Below is a small trained network, with its code and all its weights. Each question gives an input and a class and asks what happens when units are switched off, that is, made to give their printed mean instead of their output.

import numpy as np


def w(rows, s, z=0):
    codes = np.array(rows[::2]) - 128.0
    scale = np.full(codes.shape[1], s)
    scale[-1] = z or s
    return codes * scale


def norm(h):
    return h / np.sqrt((h * h).mean(-1, keepdims=True) + 1e-5)


def f(y):
    return y / 2 * (1 + np.tanh(0.7978845608 * (y + 0.044715 * y**3)))


def log_softmax(a):
    a = a - a.max(-1, keepdims=True)
    return a - np.log(np.exp(a).sum(-1, keepdims=True))


def net(x, mask):
    res = np.array(x, float).reshape(1, 2) / 4 @ E
    u = 0
    for l in range(2):
        y = f(norm(res) @ A[l][:, :-1].T + A[l][:, -1])
        res = res + np.where(mask[u : u + 8], y, B[l][:, -1]) @ B[l][:, :-1]
        u += 8
    return log_softmax(norm(res)[-1] @ U[:, :-1].T + U[:, -1])


A, B = {}, {}
E = w([
[100,46,250,76],'x0',
[5,25,225,255],'x1',
],0.006)
A[0] = w([
[70,118,162,113,91],'0.n0',
[110,127,63,51,89],'0.n1',
[129,66,181,247,170],'0.n2',
[51,158,160,147,41],'0.n3',
[51,162,179,160,41],'0.n4',
[186,122,98,139,161],'0.n5',
[171,142,87,144,131],'0.n6',
[203,163,105,116,7],'0.n7',
],0.013,0.0016)
B[0] = w([
[142,82,145,123,162],'0.n0',
[188,67,128,153,170],'0.n1',
[68,185,111,93,255],'0.n2',
[251,139,163,113,163],'0.n3',
[255,169,180,192,181],'0.n4',
[25,100,222,196,154],'0.n5',
[173,106,37,179,164],'0.n6',
[127,135,165,151,182],'0.n7',
],0.0059,0.0095)
A[1] = w([
[72,14,134,162,221],'1.n0',
[103,1,223,129,206],'1.n1',
[227,94,28,94,85],'1.n2',
[124,122,193,27,235],'1.n3',
[100,172,26,158,216],'1.n4',
[114,83,204,197,6],'1.n5',
[160,100,149,182,100],'1.n6',
[208,120,66,23,104],'1.n7',
],0.01,0.0022)
B[1] = w([
[91,144,92,63,164],'1.n0',
[191,138,72,114,254],'1.n1',
[113,138,254,121,220],'1.n2',
[54,89,29,115,227],'1.n3',
[59,36,59,54,232],'1.n4',
[122,142,151,172,184],'1.n5',
[156,196,160,125,154],'1.n6',
[125,162,148,208,205],'1.n7',
],0.0092,0.0061)
U = w([
[121,131,11,115,254],'0',
[192,230,176,217,2],'1',
],0.011,0.00072)

Each question gives the input, the list of numbers given to net, and the class t.
The units are the neurons (one row each of A and B). Each row of codes is followed by its name. A weight is (code - 128) times the scale printed after its matrix; where a second scale follows, it is the last column's (A, B and U).
mask holds one flag per neuron, layer by layer. A switched-off neuron (its flag False) gives its mean, the last column of its row in B, instead of its output. The means were averaged over made-up inputs and are rounded, as every weight is.
A unit's drop is (log p(t) with every unit on - log p(t) with that unit switched off) / (log p(t) with every unit on - log p(t) with every unit switched off).
The circuit of an input: a set's keep is (log p(t) with only the set's units on - log p(t) with every unit switched off) / (log p(t) with every unit on - log p(t) with every unit switched off). Starting from the 12 units with the biggest drops (on a tie, the unit counted first), units are removed one at a time, each time the one whose removal leaves the highest keep (on an exact tie, the one counted first), for as long as the keep stays at least 0.8.
circuit, biggest first: the units of the circuit, biggest drop first
k most important neurons: the k neurons with the biggest drops, biggest first
k most important neurons of layer l: the k neurons of layer l with the biggest drops, biggest first
drop of u: that unit's drop, to one decimal
input [-5,-6], class 1: 4 most important neurons	[1.n3; 0.n2; 0.n1; 1.n2]
input [5,-8], class 1: 2 most important neurons	[1.n7; 1.n4]
input [-2,-3], class 1: circuit, biggest first	[1.n2]
input [-7,-8], class 1: 4 most important neurons of layer 1	[1.n3; 1.n2; 1.n7; 1.n0]
input [7,-8], class 1: 4 most important neurons	[1.n4; 1.n2; 1.n7; 0.n2]
input [-4,-6], class 1: 3 most important neurons of layer 1	[1.n3; 1.n2; 1.n7]
input [-2,3], class 1: 2 most important neurons of layer 1	[1.n3; 1.n4]
input [-1,3], class 1: 2 most important neurons	[0.n4; 1.n4]
input [-3,-6], class 1: 2 most important neurons	[0.n2; 1.n2]
input [0,-2], class 1: drop of 0.n2	1.5
